Below are the code and all the weights of a small trained network. Each question names an input and a target symbol and asks about switching units off, where a switched-off unit gives its printed mean instead of its output.

import numpy as np


def w(rows, s, z=0):
    codes = np.array(rows[::2]) - 128.0
    scale = np.full(codes.shape[1], s)
    scale[-1] = z or s
    return codes * scale


def f(y):
    return np.maximum(y, 0)


def softmax(a):
    e = np.exp(a - a.max(-1, keepdims=True))
    return e / e.sum(-1, keepdims=True)


def log_softmax(a):
    a = a - a.max(-1, keepdims=True)
    return a - np.log(np.exp(a).sum(-1, keepdims=True))


def net(x, mask):
    ids = ['αβγεζηθλμξπστφψω'.index(c) for c in x.split()]
    T = len(ids)
    res = E[ids] + P[:T]
    r = res
    for j in range(2):
        rows = slice(2 * j, 2 * j + 2)
        q, k, v = (r @ M[0][rows].T for M in (Q, K, V))
        z = softmax(np.where(np.tri(T) > 0, q @ k.T / 2**0.5, -1e9)) @ v
        o = O[0][rows]
        res = res + np.where(mask[j], z, o[:, -1]) @ o[:, :-1]
    y = f(res @ A[0][:, :-1].T + A[0][:, -1])
    res = res + np.where(mask[2:6], y, B[0][:, -1]) @ B[0][:, :-1]
    return log_softmax(res[-1] @ U[:, :-1].T + U[:, -1])


Q, K, V, O, A, B = {}, {}, {}, {}, {}, {}
E = w([
[97,211,229,215],'α',
[213,107,141,171],'β',
[66,176,229,145],'γ',
[38,92,120,191],'ε',
[177,226,104,77],'ζ',
[130,38,185,148],'η',
[122,76,199,55],'θ',
[213,164,160,44],'λ',
[74,82,78,96],'μ',
[25,174,122,70],'ξ',
[124,93,82,35],'π',
[156,157,7,117],'σ',
[64,115,176,153],'τ',
[178,78,138,108],'φ',
[124,156,81,2],'ψ',
[213,108,62,72],'ω',
],0.02)
P = w([
[116,140,108,193],'0',
[106,155,123,215],'1',
[132,125,99,182],'2',
[89,184,127,226],'3',
[139,130,91,173],'4',
[73,187,147,254],'5',
],0.0077)
Q[0] = w([
[149,17,37,140],'head 0',
[121,159,230,223],'head 0',
[131,50,251,135],'head 1',
[77,201,129,168],'head 1',
],0.017)
K[0] = w([
[148,40,52,154],'head 0',
[119,146,218,190],'head 0',
[143,136,251,161],'head 1',
[84,155,97,138],'head 1',
],0.023)
V[0] = w([
[131,194,176,153],'head 0',
[116,198,112,5],'head 0',
[76,159,150,95],'head 1',
[107,169,25,144],'head 1',
],0.012)
O[0] = w([
[147,109,254,202,253],'head 0',
[192,216,176,11,171],'head 0',
[107,155,171,129,106],'head 1',
[84,184,139,203,237],'head 1',
],0.0074,0.0044)
A[0] = w([
[16,85,215,56,4],'neuron 0',
[211,31,253,51,103],'neuron 1',
[5,50,67,65,116],'neuron 2',
[223,146,166,78,9],'neuron 3',
],0.0075,0.0034)
B[0] = w([
[202,207,98,40,185],'neuron 0',
[27,158,144,158,232],'neuron 1',
[78,128,70,30,187],'neuron 2',
[147,3,145,209,255],'neuron 3',
],0.013,0.0067)
U = w([
[88,169,139,203,211],'α',
[161,79,94,217,80],'β',
[89,181,161,150,227],'γ',
[52,143,99,192,1],'ε',
[255,123,207,138,154],'ζ',
[104,35,147,114,90],'η',
[81,84,222,47,74],'θ',
[143,8,237,103,53],'λ',
[79,150,104,120,123],'μ',
[130,211,143,113,86],'ξ',
[139,113,147,69,147],'π',
[103,217,84,207,153],'σ',
[90,136,145,148,154],'τ',
[134,74,141,119,170],'φ',
[190,66,207,37,91],'ψ',
[221,139,59,136,150],'ω',
],0.0085,0.0063)

Each question gives the input, a string of symbols that net reads in full, and the target symbol t.
The units are the heads (2 rows each of Q, K, V and O) and the neurons (one row each of A and B). Each row of codes is followed by its name. A weight is (code - 128) times the scale printed after its matrix; where a second scale follows, it is the last column's (O, A, B and U).
mask holds one flag per unit, heads first, then neurons. A switched-off unit (its flag False) gives its mean, the last column of its rows in O or B, instead of its output. The means were averaged over made-up inputs and are rounded, as every weight is.
A unit's drop is (log p(t) with every unit on - log p(t) with that unit switched off) / (log p(t) with every unit on - log p(t) with every unit switched off).
The circuit of an input: a set's keep is (log p(t) with only the set's units on - log p(t) with every unit switched off) / (log p(t) with every unit on - log p(t) with every unit switched off). Starting from all 6 units, units are removed one at a time, each time the one whose removal leaves the highest keep (on an exact tie, the one counted first), for as long as the keep stays at least 0.8.
units of the circuit, in order: the units of the circuit, biggest drop first
unit that matters most: the unit with the biggest drop
k most important neurons: the k neurons with the biggest drops, biggest first
drop when u is switched off: that unit's drop, to one decimal
input ω λ ω θ, target θ: units of the circuit, in order => [neuron 1; head 1]
input ψ ζ ζ ψ, target ψ: units of the circuit, in order => [head 0; neuron 3]
input ω ξ γ λ ζ λ, target α: units of the circuit, in order => [neuron 1; head 0]
input ζ α π ζ, target α: 3 most important neurons => [neuron 0; neuron 3; neuron 2]
input ψ ζ ε ω ζ, target ζ: most important neuron => [neuron 3]
input α ω ξ ζ, target α: 2 most important neurons => [neuron 0; neuron 2]
input β τ β λ η μ, target μ: units of the circuit, in order => [neuron 2; head 0]
input ζ γ γ θ, target γ: 2 most important neurons => [neuron 1; neuron 0]
input π η β ξ α λ, target α: units of the circuit, in order => [head 0; neuron 1]
input η β ξ ζ, target ζ: 3 most important neurons => [neuron 3; neuron 1; neuron 2]
input β ω β β τ ω, target ω: 2 most important neurons => [neuron 1; neuron 3]
input ω ζ ε, target ε: drop when neuron 3 is switched off => 0.0
input λ λ θ θ, target θ: drop when neuron 1 is switched off => 2.1
input ξ α β ζ σ ω, target σ: drop when neuron 3 is switched off => 0.2
input λ β φ ψ μ, target μ: unit that matters most => head 0
